Below are the code and all the weights of a small trained network. Each question names an input and a target symbol and asks about switching units off, where a switched-off unit gives its printed mean instead of its output.

import numpy as np


def w(rows, s, z=0):
    codes = np.array(rows[::2]) - 128.0
    scale = np.full(codes.shape[1], s)
    scale[-1] = z or s
    return codes * scale


def norm(h):
    return h / np.sqrt((h * h).mean(-1, keepdims=True) + 1e-5)


def f(y):
    return np.maximum(y, 0)


def softmax(a):
    e = np.exp(a - a.max(-1, keepdims=True))
    return e / e.sum(-1, keepdims=True)


def log_softmax(a):
    a = a - a.max(-1, keepdims=True)
    return a - np.log(np.exp(a).sum(-1, keepdims=True))


def net(x, mask):
    ids = ['αβγδεζηθλμξπφψω'.index(c) for c in x.split()]
    T = len(ids)
    res = E[ids] + P[:T]
    u = 0
    for l in range(2):
        r = norm(res)
        for j in range(2):
            rows = slice(4 * j, 4 * j + 4)
            q, k, v = (r @ M[l][rows].T for M in (Q, K, V))
            z = softmax(np.where(np.tri(T) > 0, q @ k.T / 4**0.5, -1e9)) @ v
            o = O[l][rows]
            res = res + np.where(mask[u + j], z, o[:, -1]) @ o[:, :-1]
        u += 2
        y = f(norm(res) @ A[l][:, :-1].T + A[l][:, -1])
        res = res + np.where(mask[u : u + 8], y, B[l][:, -1]) @ B[l][:, :-1]
        u += 8
    return log_softmax(norm(res)[-1] @ U[:, :-1].T + U[:, -1])


Q, K, V, O, A, B = {}, {}, {}, {}, {}, {}
E = w([
[247,122,60],'α',
[129,142,57],'β',
[105,109,151],'γ',
[80,60,182],'δ',
[123,143,93],'ε',
[137,176,158],'ζ',
[43,87,159],'η',
[60,122,143],'θ',
[75,95,173],'λ',
[95,140,84],'μ',
[150,126,119],'ξ',
[58,169,83],'π',
[146,135,89],'φ',
[124,179,34],'ψ',
[126,43,221],'ω',
],0.011)
P = w([
[36,135,48],'0',
[26,140,59],'1',
[25,145,70],'2',
[26,161,81],'3',
[13,154,87],'4',
[7,160,95],'5',
],0.0011)
Q[0] = w([
[126,117,139],'L0H0',
[124,163,66],'L0H0',
[117,169,91],'L0H0',
[105,92,134],'L0H0',
[251,119,182],'L0H1',
[186,148,81],'L0H1',
[195,129,103],'L0H1',
[44,162,91],'L0H1',
],0.012)
K[0] = w([
[122,119,136],'L0H0',
[125,158,82],'L0H0',
[111,168,95],'L0H0',
[115,113,140],'L0H0',
[118,8,82],'L0H1',
[120,135,75],'L0H1',
[113,112,72],'L0H1',
[159,206,152],'L0H1',
],0.013)
V[0] = w([
[132,141,138],'L0H0',
[182,196,216],'L0H0',
[110,164,20],'L0H0',
[67,59,1],'L0H0',
[82,22,3],'L0H1',
[82,89,24],'L0H1',
[111,47,117],'L0H1',
[112,108,100],'L0H1',
],0.0031)
O[0] = w([
[123,129,122,120],'L0H0',
[49,138,109,39],'L0H0',
[184,150,92,231],'L0H0',
[236,120,129,252],'L0H0',
[3,177,111,211],'L0H1',
[59,141,86,216],'L0H1',
[88,136,167,120],'L0H1',
[108,130,122,150],'L0H1',
],0.0045,0.0024)
A[0] = w([
[98,80,79,135],'L0N0',
[86,118,134,57],'L0N1',
[120,128,127,98],'L0N2',
[207,1,153,4],'L0N3',
[61,111,176,111],'L0N4',
[198,165,119,72],'L0N5',
[53,76,179,112],'L0N6',
[152,87,150,60],'L0N7',
],0.0056,0.0029)
B[0] = w([
[149,160,154,212],'L0N0',
[136,115,179,150],'L0N1',
[121,134,135,128],'L0N2',
[199,199,32,151],'L0N3',
[143,82,182,225],'L0N4',
[93,122,141,181],'L0N5',
[149,104,253,253],'L0N6',
[137,154,118,135],'L0N7',
],0.0054,0.0023)
Q[1] = w([
[206,194,39],'L1H0',
[154,147,193],'L1H0',
[172,83,167],'L1H0',
[90,108,189],'L1H0',
[162,198,114],'L1H1',
[199,33,164],'L1H1',
[90,196,127],'L1H1',
[86,246,98],'L1H1',
],0.013)
K[1] = w([
[137,236,111],'L1H0',
[103,128,190],'L1H0',
[197,110,177],'L1H0',
[102,63,149],'L1H0',
[196,158,168],'L1H1',
[132,9,105],'L1H1',
[115,208,167],'L1H1',
[154,239,158],'L1H1',
],0.014)
V[1] = w([
[89,116,2],'L1H0',
[102,30,98],'L1H0',
[118,186,195],'L1H0',
[135,65,175],'L1H0',
[125,186,152],'L1H1',
[127,130,128],'L1H1',
[97,6,83],'L1H1',
[92,123,57],'L1H1',
],0.0049)
O[1] = w([
[161,33,252,253],'L1H0',
[221,172,211,88],'L1H0',
[33,218,22,112],'L1H0',
[178,221,97,31],'L1H0',
[182,97,159,162],'L1H1',
[129,127,130,130],'L1H1',
[25,217,101,60],'L1H1',
[58,116,187,179],'L1H1',
],0.0033,0.0017)
A[1] = w([
[180,121,222,159],'L1N0',
[158,53,136,89],'L1N1',
[133,132,137,96],'L1N2',
[151,44,139,2],'L1N3',
[124,125,133,107],'L1N4',
[118,237,98,185],'L1N5',
[254,211,151,121],'L1N6',
[101,133,236,142],'L1N7',
],0.0062,0.0039)
B[1] = w([
[161,140,51,230],'L1N0',
[74,155,136,175],'L1N1',
[119,132,129,128],'L1N2',
[78,50,254,140],'L1N3',
[131,117,123,128],'L1N4',
[183,178,105,208],'L1N5',
[171,73,32,196],'L1N6',
[191,151,87,252],'L1N7',
],0.0065,0.0031)
U = w([
[133,138,137,160],'α',
[93,56,164,222],'β',
[150,105,246,159],'γ',
[106,218,30,60],'δ',
[72,82,169,213],'ε',
[234,120,208,120],'ζ',
[146,199,229,204],'η',
[4,173,87,153],'θ',
[158,36,162,156],'λ',
[203,244,166,77],'μ',
[216,50,94,38],'ξ',
[84,246,162,137],'π',
[68,46,39,35],'φ',
[51,158,202,254],'ψ',
[23,69,99,108],'ω',
],0.022,0.0085)

Each question gives the input, a string of symbols that net reads in full, and the target symbol t.
The units are the heads (4 rows each of Q, K, V and O) and the neurons (one row each of A and B). Each row of codes is followed by its name. A weight is (code - 128) times the scale printed after its matrix; where a second scale follows, it is the last column's (O, A, B and U).
mask holds one flag per unit, layer by layer, with each layer's heads first. A switched-off unit (its flag False) gives its mean, the last column of its rows in O or B, instead of its output. The means were averaged over made-up inputs and are rounded, as every weight is.
A unit's drop is (log p(t) with every unit on - log p(t) with that unit switched off) / (log p(t) with every unit on - log p(t) with every unit switched off).
The circuit of an input: a set's keep is (log p(t) with only the set's units on - log p(t) with every unit switched off) / (log p(t) with every unit on - log p(t) with every unit switched off). Starting from the 12 units with the biggest drops (on a tie, the unit counted first), units are removed one at a time, each time the one whose removal leaves the highest keep (on an exact tie, the one counted first), for as long as the keep stays at least 0.8.
circuit, biggest first: the units of the circuit, biggest drop first
top k neurons: the k neurons with the biggest drops, biggest first
which heads matter: for each layer, one digit per head in row order, 1 if its drop is at least 0.15 and else 0, layers parted by /
drop when u is switched off: that unit's drop, to one decimal
input ω ω ψ α γ ζ, target δ: circuit, biggest first : [L1H0]
input π β μ, target ω: which heads matter : 01 / 10
input α ψ ω, target ζ: which heads matter : 10 / 10
input η ξ α λ, target η: top 2 neurons : [L1N7; L0N6]
input π η ξ ψ β, target φ: which heads matter : 00 / 10
input γ ψ β, target φ: circuit, biggest first : [L1H0; L1N7; L0H1]
input θ θ δ ζ ε γ, target δ: which heads matter : 01 / 10
input α π ψ ψ ζ π, target ξ: which heads matter : 01 / 01
input ζ γ π, target λ: circuit, biggest first : [L0H1; L1H0; L1N3]
input η α α α ψ ω, target ζ: circuit, biggest first : [L1H0; L1N7]
input η ξ ψ λ ζ, target ξ: circuit, biggest first : [L1H1; L1N6]
input ψ γ ψ η, target ψ: circuit, biggest first : [L1H0; L0N6; L1N6]
input α π ψ ξ ε μ, target ω: which heads matter : 00 / 10
input ψ δ θ η, target ψ: circuit, biggest first : [L1H0; L0N6]
input ζ ψ ξ η, target ξ: circuit, biggest first : [L0H1; L0N3]
input ψ π γ φ φ, target β: which heads matter : 01 / 10
input ψ η α λ, target η: circuit, biggest first : [L1H0; L0N6]
input β π ε ψ θ, target π: which heads matter : 00 / 10
input ζ λ π ψ π π, target ξ: which heads matter : 11 / 01
input ψ λ θ η γ, target μ: circuit, biggest first : [L1H0]
input α α ψ ξ, target λ: drop when L1N3 is switched off : 0.6
input ψ β ζ, target ξ: drop when L1N5 is switched off : 0.0
